Below is a small trained network, with its code and all its weights. Each question gives an input and a target symbol and asks what happens when units are switched off, that is, made to give their printed mean instead of their output.

import numpy as np


def w(rows, s, z=0):
    codes = np.array(rows[::2]) - 128.0
    scale = np.full(codes.shape[1], s)
    scale[-1] = z or s
    return codes * scale


def f(y):
    return y / 2 * (1 + np.tanh(0.7978845608 * (y + 0.044715 * y**3)))


def softmax(a):
    e = np.exp(a - a.max(-1, keepdims=True))
    return e / e.sum(-1, keepdims=True)


def log_softmax(a):
    a = a - a.max(-1, keepdims=True)
    return a - np.log(np.exp(a).sum(-1, keepdims=True))


def net(x, mask):
    ids = ['βδηθλτφψ'.index(c) for c in x.split()]
    T = len(ids)
    res = E[ids] + P[:T]
    r = res
    for j in range(2):
        rows = slice(2 * j, 2 * j + 2)
        q, k, v = (r @ M[0][rows].T for M in (Q, K, V))
        z = softmax(np.where(np.tri(T) > 0, q @ k.T / 2**0.5, -1e9)) @ v
        o = O[0][rows]
        res = res + np.where(mask[j], z, o[:, -1]) @ o[:, :-1]
    y = f(res @ A[0][:, :-1].T + A[0][:, -1])
    res = res + np.where(mask[2:6], y, B[0][:, -1]) @ B[0][:, :-1]
    return log_softmax(res[-1] @ U[:, :-1].T + U[:, -1])


Q, K, V, O, A, B = {}, {}, {}, {}, {}, {}
E = w([
[183,144,251],'β',
[94,45,49],'δ',
[107,57,246],'η',
[94,90,102],'θ',
[207,218,109],'λ',
[155,149,140],'τ',
[107,98,97],'φ',
[80,78,116],'ψ',
],0.011)
P = w([
[3,241,166],'0',
[137,98,69],'1',
[146,92,84],'2',
[157,88,86],'3',
[160,79,85],'4',
[168,74,83],'5',
[179,71,76],'6',
[181,68,76],'7',
[183,64,72],'8',
],0.0069)
Q[0] = w([
[125,199,84],'head 0',
[177,159,229],'head 0',
[250,184,176],'head 1',
[110,49,54],'head 1',
],0.013)
K[0] = w([
[164,183,133],'head 0',
[190,18,116],'head 0',
[250,130,124],'head 1',
[51,143,175],'head 1',
],0.017)
V[0] = w([
[78,52,165],'head 0',
[121,142,116],'head 0',
[154,53,1],'head 1',
[240,196,194],'head 1',
],0.0089)
O[0] = w([
[189,28,217,165],'head 0',
[155,152,124,137],'head 0',
[12,152,80,2],'head 1',
[220,255,149,140],'head 1',
],0.0094,0.0025)
A[0] = w([
[109,59,159,121],'neuron 0',
[197,108,104,185],'neuron 1',
[74,111,8,132],'neuron 2',
[134,209,113,3],'neuron 3',
],0.012,0.0042)
B[0] = w([
[61,58,171,247],'neuron 0',
[212,126,102,246],'neuron 1',
[65,254,135,254],'neuron 2',
[61,9,37,185],'neuron 3',
],0.0089,0.0075)
U = w([
[119,105,124,127],'β',
[123,133,129,186],'δ',
[128,83,203,131],'η',
[124,252,138,163],'θ',
[177,61,116,3],'λ',
[160,134,27,189],'τ',
[210,181,173,143],'φ',
[67,159,135,83],'ψ',
],0.011,0.0064)

Each question gives the input, a string of symbols that net reads in full, and the target symbol t.
The units are the heads (2 rows each of Q, K, V and O) and the neurons (one row each of A and B). Each row of codes is followed by its name. A weight is (code - 128) times the scale printed after its matrix; where a second scale follows, it is the last column's (O, A, B and U).
mask holds one flag per unit, heads first, then neurons. A switched-off unit (its flag False) gives its mean, the last column of its rows in O or B, instead of its output. The means were averaged over made-up inputs and are rounded, as every weight is.
A unit's drop is (log p(t) with every unit on - log p(t) with that unit switched off) / (log p(t) with every unit on - log p(t) with every unit switched off).
The circuit of an input: a set's keep is (log p(t) with only the set's units on - log p(t) with every unit switched off) / (log p(t) with every unit on - log p(t) with every unit switched off). Starting from all 6 units, units are removed one at a time, each time the one whose removal leaves the highest keep (on an exact tie, the one counted first), for as long as the keep stays at least 0.8.
units of the circuit, in order: the units of the circuit, biggest drop first
most important unit: the unit with the biggest drop
k most important neurons: the k neurons with the biggest drops, biggest first
heads that matter: for each layer, one digit per head in row order, 1 if its drop is at least 0.15 and else 0, layers parted by /
drop of u: that unit's drop, to one decimal
input λ λ δ τ τ β ψ, target θ: most important unit -> head 0
input η δ θ τ λ θ λ φ, target λ: heads that matter -> 01
input β θ δ λ ψ, target φ: heads that matter -> 01
input β δ ψ β δ φ, target φ: units of the circuit, in order -> head 1; neuron 3
input ψ λ β δ λ λ τ ψ, target η: heads that matter -> 01
input λ τ θ, target θ: units of the circuit, in order -> head 0; neuron 2
input δ δ ψ ψ, target ψ: 2 most important neurons -> neuron 2; neuron 1
input λ δ δ λ β θ, target θ: units of the circuit, in order -> head 0; neuron 2; head 1
input β β ψ δ λ ψ λ, target τ: units of the circuit, in order -> neuron 3; head 1; head 0
input λ δ τ η ψ, target θ: units of the circuit, in order -> head 0; neuron 2; neuron 3
input λ φ δ δ λ τ φ, target θ: units of the circuit, in order -> head 0; neuron 2; head 1
input δ β λ φ η δ β β τ, target φ: 3 most important neurons -> neuron 3; neuron 0; neuron 2
input ψ η τ τ λ δ τ δ θ, target η: units of the circuit, in order -> head 1; neuron 0; head 0
input λ λ τ δ δ δ ψ τ δ, target θ: units of the circuit, in order -> head 0; neuron 2
input τ θ τ φ η λ, target τ: units of the circuit, in order -> neuron 3; head 1; neuron 2; head 0
input β β β ψ, target φ: units of the circuit, in order -> head 1
input λ β δ τ β, target φ: drop of head 1 -> 0.6
input λ β η λ β δ δ, target θ: drop of neuron 3 -> 0.1
input η λ δ φ β λ τ δ, target λ: drop of head 0 -> 0.1
